B =
array([[ -94.168,  -83.609,  211.034,  192.834,  245.808,  217.444,
         201.727, -102.180,  -83.348, -175.402,  218.523, -104.121,
        -147.348,  187.064, -101.872],
       [  18.075,   21.840,  138.412,  110.569,  122.980,  103.725,
         129.200,    5.120,    4.307,  -39.608,  108.877,    1.311,
          -6.136,  133.945,   33.933]])
B[-2,0] = -94.168
B[1,1] = 21.840
B[-2,8] = -83.348
B[-2,9] = -175.402
B[:, -15] = [-94.168, 18.075]
B[-1] = [18.075, 21.840, 138.412, 110.569, 122.980, 103.725, 129.200, 5.120, 4.307, -39.608, 108.877, 1.311, -6.136, 133.945, 33.933]
B[:, 8] = [-83.348, 4.307]
B[0,-3] = -147.348
B[-2,1] = -83.609
B[1,-11] = 122.980
B[-2,11] = -104.121
B[:, -10] = [217.444, 103.725]
B[-1,-12] = 110.569
B[0,-8] = -102.180
B[0,-1] = -101.872
B[:, -8] = [-102.180, 5.120]
B[-2] = [-94.168, -83.609, 211.034, 192.834, 245.808, 217.444, 201.727, -102.180, -83.348, -175.402, 218.523, -104.121, -147.348, 187.064, -101.872]
B[-1,-13] = 138.412
B[-1,5] = 103.725
B[-2,-2] = 187.064
B[-2,3] = 192.834
B[-2,-11] = 245.808
B[0,5] = 217.444
B[1,-6] = -39.608

A =
-1, -19, 31, -12, 9, 9, -7, -31, -17, 23, 9, 8, 20, 18
51, 8, -20, 6, -16, -16, 4, -3, -27, -34, 27, 8, -11, -18
7, 16, 14, 34, 53, -31, -3, -13, 16, 24, 0, 23, 1, 41
3, -4, 35, -18, 34, -2, -34, -1, -31, 66, 17, 54, 13, 42
-3, -20, 21, -2, 2, 11, 19, -45, -24, -5, 9, -18, 22, 7
-21, 19, -7, 37, -54, 31, -4, 1, 29, 2, -31, 16, 22, 5
43, 14, 2, -6, -32, -40, -7, 7, -14, -49, 31, 12, -28, -16
A[0,0] => -1
A[3,8] => -31
A[0,12] => 20
A[6,12] => -28
A[1,11] => 8
A[0] => [-1, -19, 31, -12, 9, 9, -7, -31, -17, 23, 9, 8, 20, 18]
A[3,1] => -4
A[0,7] => -31
A[3] => [3, -4, 35, -18, 34, -2, -34, -1, -31, 66, 17, 54, 13, 42]
A[:, 13] => [18, -18, 41, 42, 7, 5, -16]
A[3,10] => 17
A[3,0] => 3
A[6,7] => 7
A[5,11] => 16
A[:, 10] => [9, 27, 0, 17, 9, -31, 31]
A[6,9] => -49
A[:, 6] => [-7, 4, -3, -34, 19, -4, -7]
A[4,9] => -5
A[1,4] => -16
A[0,9] => 23
A[2,11] => 23
A[1,2] => -20
A[4] => [-3, -20, 21, -2, 2, 11, 19, -45, -24, -5, 9, -18, 22, 7]
A[1,8] => -27
A[4,7] => -45
A[2] => [7, 16, 14, 34, 53, -31, -3, -13, 16, 24, 0, 23, 1, 41]
A[:, 9] => [23, -34, 24, 66, -5, 2, -49]
A[:, 1] => [-19, 8, 16, -4, -20, 19, 14]
A[4,2] => 21
A[1,13] => -18

a =
-35, -22, 9, 37, -14, -5, 14, 17, -39
49, 29, -22, -36, 10, 13, -18, -9, 32
-35, -21, 38, -1, 21, -11, 9, -9, -14
-45, -26, 18, 34, -12, -13, 17, 7, -26
Rows and columns are counted from 0.
(0, 0) => -35
(0, 7) => 17
(3, 3) => 34
(0, 5) => -5
(0, 6) => 14
(0, 1) => -22
(2, 5) => -11
(3, 5) => -13
(1, 1) => 29
(1, 7) => -9
(3, 4) => -12
(1, 4) => 10
(3, 0) => -45
(2, 7) => -9
(3, 2) => 18
(2, 2) => 38
(1, 6) => -18
